Here is a tiny trained network, its code and every weight. The questions are about switching its units off for an input and a class, where a switched-off unit gives its printed mean instead of its output.

import numpy as np


def w(rows, s, z=0):
    codes = np.array(rows[::2]) - 128.0
    scale = np.full(codes.shape[1], s)
    scale[-1] = z or s
    return codes * scale


def f(y):
    return np.maximum(y, 0)


def log_softmax(a):
    a = a - a.max(-1, keepdims=True)
    return a - np.log(np.exp(a).sum(-1, keepdims=True))


def net(x, mask):
    res = np.array(x, float).reshape(1, 7) / 4 @ E
    y = f(res @ A[0][:, :-1].T + A[0][:, -1])
    res = res + np.where(mask, y, B[0][:, -1]) @ B[0][:, :-1]
    return log_softmax(res[-1] @ U[:, :-1].T + U[:, -1])


A, B = {}, {}
E = w([
[87,98,82,79,41,228,142,161,40,138,97,222],'x0',
[72,58,151,125,44,172,93,129,193,134,114,47],'x1',
[93,86,66,116,209,218,168,60,153,45,130,113],'x2',
[29,232,177,133,88,123,118,92,67,82,216,80],'x3',
[1,177,126,160,178,123,113,215,225,150,148,204],'x4',
[23,48,184,137,150,58,134,31,71,180,70,167],'x5',
[125,124,133,172,125,136,134,135,113,114,132,134],'x6',
],0.0078)
A[0] = w([
[140,148,166,115,81,62,99,201,97,222,107,125,126],'N0',
[159,58,134,165,162,141,110,196,195,152,80,214,126],'N1',
[242,57,137,15,143,131,162,137,160,166,83,128,122],'N2',
[114,93,156,120,79,108,107,115,244,149,154,46,132],'N3',
[112,150,103,86,55,197,135,183,59,155,106,190,95],'N4',
[230,78,125,94,90,113,137,69,48,96,104,68,84],'N5',
[171,150,126,101,58,89,101,173,129,181,148,134,74],'N6',
[166,124,179,164,192,52,151,101,199,119,184,56,53],'N7',
[154,100,128,186,187,98,104,170,120,132,139,47,30],'N8',
[26,14,144,138,159,40,159,42,77,194,97,146,90],'N9',
[100,187,124,48,105,122,104,87,116,98,169,114,254],'N10',
[157,44,98,176,166,159,172,127,159,95,130,145,116],'N11',
[32,110,112,135,130,128,136,217,223,151,118,142,156],'N12',
[135,91,93,66,176,176,160,129,173,64,195,137,70],'N13',
[110,134,80,126,178,197,151,103,132,21,137,81,79],'N14',
[156,82,91,142,77,155,70,98,91,130,132,24,151],'N15',
[175,120,160,174,110,57,53,191,142,174,155,136,144],'N16',
[229,195,44,124,90,208,145,254,170,101,199,59,34],'N17',
[173,153,144,133,144,68,124,103,215,119,148,58,65],'N18',
[127,64,158,114,51,171,93,135,135,118,102,89,131],'N19',
[108,104,77,103,186,151,110,34,147,69,82,139,106],'N20',
[169,144,166,140,58,97,61,223,71,142,95,122,55],'N21',
[211,193,123,101,198,64,184,106,88,113,134,180,233],'N22',
[128,108,101,22,65,244,134,161,67,150,137,205,32],'N23',
],0.0084,0.0078)
B[0] = w([
[154,95,122,73,158,186,137,48,152,98,121,139,201],'N0',
[110,133,206,174,106,115,129,151,134,77,199,47,205],'N1',
[108,156,173,167,105,156,140,171,137,52,194,74,213],'N2',
[254,155,58,193,134,153,51,100,80,103,160,152,191],'N3',
[98,49,80,155,111,56,151,111,152,107,153,79,217],'N4',
[26,163,173,74,211,48,115,172,150,178,183,223,218],'N5',
[124,102,167,80,160,188,170,87,126,138,104,130,170],'N6',
[54,39,58,115,57,51,188,80,158,160,120,105,196],'N7',
[83,91,118,150,90,98,189,116,206,193,135,68,151],'N8',
[163,162,151,110,93,126,71,203,58,154,37,76,237],'N9',
[133,105,202,137,72,169,142,179,126,41,167,98,223],'N10',
[102,146,182,145,123,174,129,53,134,83,145,109,187],'N11',
[134,181,102,69,197,76,79,144,114,84,183,217,217],'N12',
[161,112,147,53,134,156,153,79,78,164,70,160,182],'N13',
[159,85,165,79,148,175,145,71,117,142,119,133,202],'N14',
[111,191,98,150,200,109,108,163,102,79,153,236,206],'N15',
[120,120,138,68,134,189,153,60,96,111,96,167,194],'N16',
[104,174,151,62,126,92,64,209,52,218,31,65,250],'N17',
[51,49,88,142,77,81,184,139,153,129,116,119,184],'N18',
[193,128,60,200,142,159,99,119,68,119,152,130,190],'N19',
[100,124,121,60,101,172,142,88,119,141,76,166,194],'N20',
[168,109,146,55,138,174,150,48,154,123,114,139,180],'N21',
[157,106,35,189,133,205,35,166,84,98,172,128,234],'N22',
[64,67,59,165,97,67,177,88,172,173,128,78,223],'N23',
],0.0083,0.013)
U = w([
[78,41,37,147,81,57,187,100,156,150,124,91,54],'0',
[145,149,166,114,113,101,96,182,100,202,21,60,79],'1',
[84,148,127,102,232,59,129,147,150,133,199,214,74],'2',
[149,87,157,92,148,216,165,32,130,126,103,119,39],'3',
[146,109,107,163,106,157,130,138,123,85,148,112,254],'4',
[192,104,13,209,122,194,92,132,103,115,178,125,65],'5',
[105,149,255,169,64,152,160,127,137,75,232,33,122],'6',
[189,147,146,215,81,162,208,186,181,104,123,171,148],'7',
],0.0091,0.011)

Each question gives the input, the list of numbers given to net, and the class t.
The units are the neurons (one row each of A and B). Each row of codes is followed by its name. A weight is (code - 128) times the scale printed after its matrix; where a second scale follows, it is the last column's (A, B and U).
mask holds one flag per neuron, in row order. A switched-off neuron (its flag False) gives its mean, the last column of its row in B, instead of its output. The means were averaged over made-up inputs and are rounded, as every weight is.
A unit's drop is (log p(t) with every unit on - log p(t) with that unit switched off) / (log p(t) with every unit on - log p(t) with every unit switched off).
The circuit of an input: a set's keep is (log p(t) with only the set's units on - log p(t) with every unit switched off) / (log p(t) with every unit on - log p(t) with every unit switched off). Starting from the 12 units with the biggest drops (on a tie, the unit counted first), units are removed one at a time, each time the one whose removal leaves the highest keep (on an exact tie, the one counted first), for as long as the keep stays at least 0.8.
units of the circuit, in order: the units of the circuit, biggest drop first
unit that matters most: the unit with the biggest drop
k most important neurons: the k neurons with the biggest drops, biggest first
drop when u is switched off: that unit's drop, to one decimal
input [-8,3,-4,-6,-2,-2,8], class 0: units of the circuit, in order => N7
input [0,0,8,-7,-1,0,8], class 3: 3 most important neurons => N20, N13, N10
input [-8,7,-2,7,6,0,4], class 0: 2 most important neurons => N7, N18
input [0,3,-3,-4,5,-2,-1], class 2: 4 most important neurons => N12, N22, N10, N9
input [-7,-5,3,1,-7,2,-6], class 0: 4 most important neurons => N7, N18, N12, N8
input [7,-3,6,8,-4,8,-6], class 1: 2 most important neurons => N9, N7
input [7,-7,-3,-6,-5,3,-4], class 0: 2 most important neurons => N23, N4
input [7,-7,-1,5,-2,-1,-3], class 0: 3 most important neurons => N23, N4, N3
input [1,8,-1,-4,-5,6,-7], class 5: 2 most important neurons => N19, N17
input [2,6,8,-2,7,3,-8], class 3: 2 most important neurons => N5, N20
input [-3,8,5,2,-5,-1,5], class 5: 2 most important neurons => N3, N19
input [4,7,-3,5,3,6,-1], class 5: units of the circuit, in order => N19, N3, N5
input [-1,7,-2,7,-2,5,3], class 5: units of the circuit, in order => N3, N19
input [4,-6,-8,-2,-4,-3,4], class 3: unit that matters most => N21
input [3,1,-5,5,-5,0,5], class 2: units of the circuit, in order => N5, N15
input [-1,0,-6,-6,0,4,0], class 3: 4 most important neurons => N0, N16, N17, N10
input [0,-6,0,7,5,-1,3], class 6: 2 most important neurons => N10, N3
input [-1,8,-2,-8,3,8,0], class 1: 2 most important neurons => N9, N22
input [6,-5,5,-5,0,5,5], class 0: 2 most important neurons => N23, N17
input [-3,-8,-1,6,-1,2,-2], class 5: unit that matters most => N22
input [3,8,-1,0,1,1,2], class 5: drop when N2 is switched off => 0.0
input [-2,-8,1,1,-8,1,3], class 2: drop when N3 is switched off => 0.1
input [-2,2,-6,-7,5,-8,8], class 1: drop when N17 is switched off => 4.8
input [-3,-6,1,-8,3,-2,3], class 6: drop when N1 is switched off => 0.8
